Below are the code and all the weights of a small trained network. Each question names an input and a class and asks about switching units off, where a switched-off unit gives its printed mean instead of its output.

import numpy as np


def w(rows, s, z=0):
    codes = np.array(rows[::2]) - 128.0
    scale = np.full(codes.shape[1], s)
    scale[-1] = z or s
    return codes * scale


def norm(h):
    return h / np.sqrt((h * h).mean(-1, keepdims=True) + 1e-5)


def f(y):
    return y / 2 * (1 + np.tanh(0.7978845608 * (y + 0.044715 * y**3)))


def log_softmax(a):
    a = a - a.max(-1, keepdims=True)
    return a - np.log(np.exp(a).sum(-1, keepdims=True))


def net(x, mask):
    res = np.array(x, float).reshape(1, 3) / 4 @ E
    u = 0
    for l in range(3):
        y = f(norm(res) @ A[l][:, :-1].T + A[l][:, -1])
        res = res + np.where(mask[u : u + 5], y, B[l][:, -1]) @ B[l][:, :-1]
        u += 5
    return log_softmax(norm(res)[-1] @ U[:, :-1].T + U[:, -1])


A, B = {}, {}
E = w([
[178,150,100,127,109,185,8,81,158],'x0',
[185,157,146,150,58,43,117,226,255],'x1',
[98,170,153,137,96,139,124,126,80],'x2',
],0.0088)
A[0] = w([
[72,110,48,125,163,201,223,173,15,143],'L0N0',
[164,216,173,179,167,91,150,145,174,84],'L0N1',
[219,140,224,212,178,98,28,62,36,172],'L0N2',
[193,137,25,86,147,105,12,87,2,4],'L0N3',
[89,73,230,200,137,176,103,160,108,24],'L0N4',
],0.0046,0.0016)
B[0] = w([
[210,91,42,208,62,60,184,153,147,254],'L0N0',
[132,77,184,115,136,93,23,162,158,157],'L0N1',
[153,34,109,156,128,87,102,77,252,181],'L0N2',
[106,178,205,63,207,254,126,154,242,197],'L0N3',
[90,19,64,117,201,167,131,127,191,121],'L0N4',
],0.0073,0.0045)
A[1] = w([
[88,101,15,117,126,62,228,67,87,2],'L1N0',
[74,137,196,115,150,17,140,131,177,16],'L1N1',
[104,104,133,134,185,207,62,57,117,30],'L1N2',
[46,47,92,75,151,135,238,41,100,17],'L1N3',
[170,253,100,99,155,94,63,99,172,185],'L1N4',
],0.0066,0.00078)
B[1] = w([
[165,32,219,152,255,199,79,175,121,253],'L1N0',
[62,192,81,95,105,200,188,182,179,193],'L1N1',
[175,233,27,165,129,25,228,56,124,216],'L1N2',
[120,77,121,114,35,140,59,177,111,238],'L1N3',
[67,48,209,218,86,120,93,160,36,200],'L1N4',
],0.0081,0.0058)
A[2] = w([
[149,133,168,188,226,156,211,61,164,183],'L2N0',
[113,114,209,107,91,27,170,158,139,246],'L2N1',
[21,108,170,182,194,158,157,64,126,151],'L2N2',
[21,183,63,51,129,65,191,199,140,205],'L2N3',
[118,253,148,64,165,72,250,221,177,69],'L2N4',
],0.0066,0.0013)
B[2] = w([
[145,116,120,70,100,137,124,57,18,209],'L2N0',
[187,150,152,174,166,133,92,50,123,224],'L2N1',
[154,44,68,51,142,59,130,161,146,152],'L2N2',
[98,68,208,84,137,110,247,2,131,219],'L2N3',
[17,120,180,56,167,183,191,87,143,254],'L2N4',
],0.0093,0.0049)
U = w([
[164,16,152,153,192,161,159,172,69,183],'0',
[90,154,119,119,173,111,120,146,114,15],'1',
[168,146,60,133,156,129,133,2,106,205],'2',
[114,170,108,110,152,121,143,162,117,19],'3',
[101,156,116,80,130,139,127,136,132,16],'4',
[60,106,228,96,163,144,224,106,167,194],'5',
[118,177,112,124,150,133,153,155,120,2],'6',
[161,140,190,219,107,101,71,156,170,225],'7',
],0.014,0.0036)

Each question gives the input, the list of numbers given to net, and the class t.
The units are the neurons (one row each of A and B). Each row of codes is followed by its name. A weight is (code - 128) times the scale printed after its matrix; where a second scale follows, it is the last column's (A, B and U).
mask holds one flag per neuron, layer by layer. A switched-off neuron (its flag False) gives its mean, the last column of its row in B, instead of its output. The means were averaged over made-up inputs and are rounded, as every weight is.
A unit's drop is (log p(t) with every unit on - log p(t) with that unit switched off) / (log p(t) with every unit on - log p(t) with every unit switched off).
top k neurons: the k neurons with the biggest drops, biggest first
drop when u is switched off: that unit's drop, to one decimal
input [0,5,-8], class 5: top 3 neurons -> [L1N0; L1N1; L1N3]
input [-2,-1,8], class 0: top neuron -> [L1N0]
input [0,7,-7], class 5: top 3 neurons -> [L1N1; L1N0; L1N3]
input [-1,-8,5], class 0: top 2 neurons -> [L0N0; L1N0]
input [2,0,-6], class 2: top 3 neurons -> [L1N3; L0N0; L1N0]
input [-6,0,8], class 0: top 2 neurons -> [L1N0; L0N3]
input [0,6,-3], class 5: top 3 neurons -> [L1N1; L1N0; L1N3]
input [1,3,6], class 7: top 3 neurons -> [L1N2; L2N4; L1N4]
input [1,-1,1], class 2: top 3 neurons -> [L1N1; L0N2; L2N0]
input [-1,7,3], class 5: drop when L1N1 is switched off -> 0.4
input [2,1,-3], class 7: drop when L2N3 is switched off -> 0.1
input [-2,-3,6], class 0: drop when L2N4 is switched off -> 0.0
